Below is a small trained network, with its code and all its weights. Each question gives an input and a target symbol and asks what happens when units are switched off, that is, made to give their printed mean instead of their output.

import numpy as np


def w(rows, s, z=0):
    codes = np.array(rows[::2]) - 128.0
    scale = np.full(codes.shape[1], s)
    scale[-1] = z or s
    return codes * scale


def f(y):
    return np.maximum(y, 0)


def softmax(a):
    e = np.exp(a - a.max(-1, keepdims=True))
    return e / e.sum(-1, keepdims=True)


def log_softmax(a):
    a = a - a.max(-1, keepdims=True)
    return a - np.log(np.exp(a).sum(-1, keepdims=True))


def net(x, mask):
    ids = ['βδηθλμφψω'.index(c) for c in x.split()]
    T = len(ids)
    res = E[ids] + P[:T]
    u = 0
    for l in range(2):
        r = res
        for j in range(2):
            rows = slice(2 * j, 2 * j + 2)
            q, k, v = (r @ M[l][rows].T for M in (Q, K, V))
            z = softmax(np.where(np.tri(T) > 0, q @ k.T / 2**0.5, -1e9)) @ v
            o = O[l][rows]
            res = res + np.where(mask[u + j], z, o[:, -1]) @ o[:, :-1]
        u += 2
        y = f(res @ A[l][:, :-1].T + A[l][:, -1])
        res = res + np.where(mask[u : u + 16], y, B[l][:, -1]) @ B[l][:, :-1]
        u += 16
    return log_softmax(res[-1] @ U[:, :-1].T + U[:, -1])


Q, K, V, O, A, B = {}, {}, {}, {}, {}, {}
E = w([
[118,191,158],'β',
[122,198,170],'δ',
[124,171,141],'η',
[126,125,99],'θ',
[188,106,175],'λ',
[125,173,142],'μ',
[123,158,127],'φ',
[96,159,173],'ψ',
[176,248,57],'ω',
],0.017)
P = w([
[254,79,216],'0',
[181,176,182],'1',
[147,186,153],'2',
[127,179,114],'3',
[103,192,97],'4',
[85,191,76],'5',
[58,202,82],'6',
[44,226,108],'7',
[46,186,78],'8',
[39,191,119],'9',
[50,166,113],'10',
],0.0056)
Q[0] = w([
[119,151,138],'L0H1',
[129,201,46],'L0H1',
[69,246,106],'L0H2',
[205,135,127],'L0H2',
],0.011)
K[0] = w([
[179,202,78],'L0H1',
[128,229,149],'L0H1',
[10,171,84],'L0H2',
[139,87,130],'L0H2',
],0.011)
V[0] = w([
[73,159,116],'L0H1',
[87,107,63],'L0H1',
[215,192,26],'L0H2',
[134,3,191],'L0H2',
],0.0067)
O[0] = w([
[135,202,172,151],'L0H1',
[175,60,60,79],'L0H1',
[169,28,254,173],'L0H2',
[122,172,110,2],'L0H2',
],0.0039,0.0061)
A[0] = w([
[150,164,170,108],'L0N1',
[149,57,82,107],'L0N2',
[56,110,142,10],'L0N3',
[221,100,101,119],'L0N4',
[109,85,117,59],'L0N5',
[59,86,62,131],'L0N6',
[60,30,71,20],'L0N7',
[161,61,119,156],'L0N8',
[92,105,120,149],'L0N9',
[178,122,118,64],'L0N10',
[87,87,173,6],'L0N11',
[93,139,153,119],'L0N12',
[193,103,177,134],'L0N13',
[80,166,131,149],'L0N14',
[97,194,140,109],'L0N15',
[53,2,81,21],'L0N16',
],0.013,0.011)
B[0] = w([
[147,118,75,199],'L0N1',
[211,154,167,129],'L0N2',
[62,223,236,128],'L0N3',
[96,166,154,146],'L0N4',
[149,62,206,128],'L0N5',
[161,135,145,134],'L0N6',
[36,23,19,128],'L0N7',
[130,195,145,140],'L0N8',
[106,124,171,144],'L0N9',
[91,177,143,129],'L0N10',
[172,209,65,128],'L0N11',
[178,90,152,177],'L0N12',
[67,180,105,165],'L0N13',
[127,87,146,254],'L0N14',
[114,112,86,244],'L0N15',
[188,250,222,128],'L0N16',
],0.011,0.0064)
Q[1] = w([
[2,173,74],'L1H1',
[8,150,59],'L1H1',
[2,160,13],'L1H2',
[18,233,165],'L1H2',
],0.0083)
K[1] = w([
[86,87,119],'L1H1',
[34,117,58],'L1H1',
[85,109,2],'L1H2',
[24,139,23],'L1H2',
],0.0092)
V[1] = w([
[112,48,209],'L1H1',
[140,97,250],'L1H1',
[90,151,112],'L1H2',
[170,122,231],'L1H2',
],0.013)
O[1] = w([
[40,54,106,3],'L1H1',
[56,86,1,137],'L1H1',
[241,2,163,186],'L1H2',
[94,165,5,153],'L1H2',
],0.0095,0.0037)
A[1] = w([
[59,123,75,67],'L1N1',
[118,117,55,140],'L1N2',
[137,95,41,147],'L1N3',
[120,118,89,160],'L1N4',
[76,147,94,177],'L1N5',
[113,167,111,84],'L1N6',
[192,153,127,53],'L1N7',
[109,48,150,7],'L1N8',
[211,151,214,155],'L1N9',
[137,155,32,105],'L1N10',
[148,181,132,136],'L1N11',
[176,80,145,62],'L1N12',
[120,99,207,147],'L1N13',
[202,129,154,155],'L1N14',
[111,246,80,128],'L1N15',
[89,53,182,46],'L1N16',
],0.011)
B[1] = w([
[205,159,9,130],'L1N1',
[191,122,209,142],'L1N2',
[133,196,182,145],'L1N3',
[101,146,173,158],'L1N4',
[70,140,194,184],'L1N5',
[188,144,154,130],'L1N6',
[90,86,195,147],'L1N7',
[254,178,251,128],'L1N8',
[137,117,39,254],'L1N9',
[229,71,140,140],'L1N10',
[82,105,139,194],'L1N11',
[127,209,62,128],'L1N12',
[223,105,85,161],'L1N13',
[113,103,92,214],'L1N14',
[149,90,172,208],'L1N15',
[215,24,227,129],'L1N16',
],0.0093,0.0081)
U = w([
[133,131,114,29],'β',
[122,153,99,37],'δ',
[84,140,80,241],'η',
[125,94,127,91],'θ',
[117,123,205,167],'λ',
[179,105,63,67],'μ',
[187,246,123,255],'φ',
[105,176,81,67],'ψ',
[87,117,90,199],'ω',
],0.014,0.0075)

Each question gives the input, a string of symbols that net reads in full, and the target symbol t.
The units are the heads (2 rows each of Q, K, V and O) and the neurons (one row each of A and B). Each row of codes is followed by its name. A weight is (code - 128) times the scale printed after its matrix; where a second scale follows, it is the last column's (O, A, B and U).
mask holds one flag per unit, layer by layer, with each layer's heads first. A switched-off unit (its flag False) gives its mean, the last column of its rows in O or B, instead of its output. The means were averaged over made-up inputs and are rounded, as every weight is.
A unit's drop is (log p(t) with every unit on - log p(t) with that unit switched off) / (log p(t) with every unit on - log p(t) with every unit switched off).
The circuit of an input: a set's keep is (log p(t) with only the set's units on - log p(t) with every unit switched off) / (log p(t) with every unit on - log p(t) with every unit switched off). Starting from the 12 units with the biggest drops (on a tie, the unit counted first), units are removed one at a time, each time the one whose removal leaves the highest keep (on an exact tie, the one counted first), for as long as the keep stays at least 0.8.
circuit, biggest first: the units of the circuit, biggest drop first
unit that matters most: the unit with the biggest drop
k most important neurons: the k neurons with the biggest drops, biggest first
heads that matter: for each layer, one digit per head in row order, 1 if its drop is at least 0.15 and else 0, layers parted by /
drop of u: that unit's drop, to one decimal
input η θ δ η ψ δ η ω ω δ, target μ: 2 most important neurons	[L1N9; L1N13]
input ψ φ φ θ ψ θ μ ψ μ ω ψ, target μ: heads that matter	01 / 01
input λ ω ψ δ β ψ δ, target λ: circuit, biggest first	[L1H1; L1N9; L1N5]
input ψ ω δ ψ η φ η ω ω φ, target μ: heads that matter	00 / 10
input φ λ ω β β λ ψ μ, target λ: unit that matters most	L0H2
input ψ η λ ω, target μ: heads that matter	00 / 10
input ω ω λ η β β λ ω β ψ, target μ: 2 most important neurons	[L0N13; L0N12]
input ψ ψ θ, target φ: heads that matter	00 / 00
input μ ψ λ μ φ φ λ θ ψ ψ φ, target λ: heads that matter	00 / 10
input β ω ω ψ η φ ψ β, target λ: heads that matter	01 / 10
input η ω β, target μ: 2 most important neurons	[L0N13; L1N9]
input φ ψ φ β φ ψ δ ψ λ ω η, target μ: heads that matter	01 / 01
input ψ ψ η, target λ: heads that matter	01 / 11
input φ β ω ψ μ δ θ ω μ, target μ: circuit, biggest first	[L1N13; L1N9; L1H2]
input β ψ ω ψ δ μ ψ φ ψ η, target λ: unit that matters most	L1H1
input λ ψ β ψ β, target λ: heads that matter	11 / 10
input φ ψ θ μ η λ η ψ ψ β θ, target λ: circuit, biggest first	[L1N9; L1N2]
input λ β β μ μ β ω ω μ, target μ: circuit, biggest first	[L1N9; L1N13; L1H2]
input η ψ β ψ β β δ ω λ, target φ: circuit, biggest first	[L0N14; L0N8]
input ω η ψ ω ω θ λ, target φ: unit that matters most	L0H2
input β δ θ ψ ψ θ ω, target μ: heads that matter	00 / 01
input η λ η λ λ θ, target φ: drop of L0N15	0.4
input β ω ψ ψ λ μ, target λ: drop of L1N3	0.0
input β ψ ψ φ, target λ: drop of L0N12	0.1
input ψ μ η μ θ ω δ ω μ φ, target μ: drop of L1N9	0.2
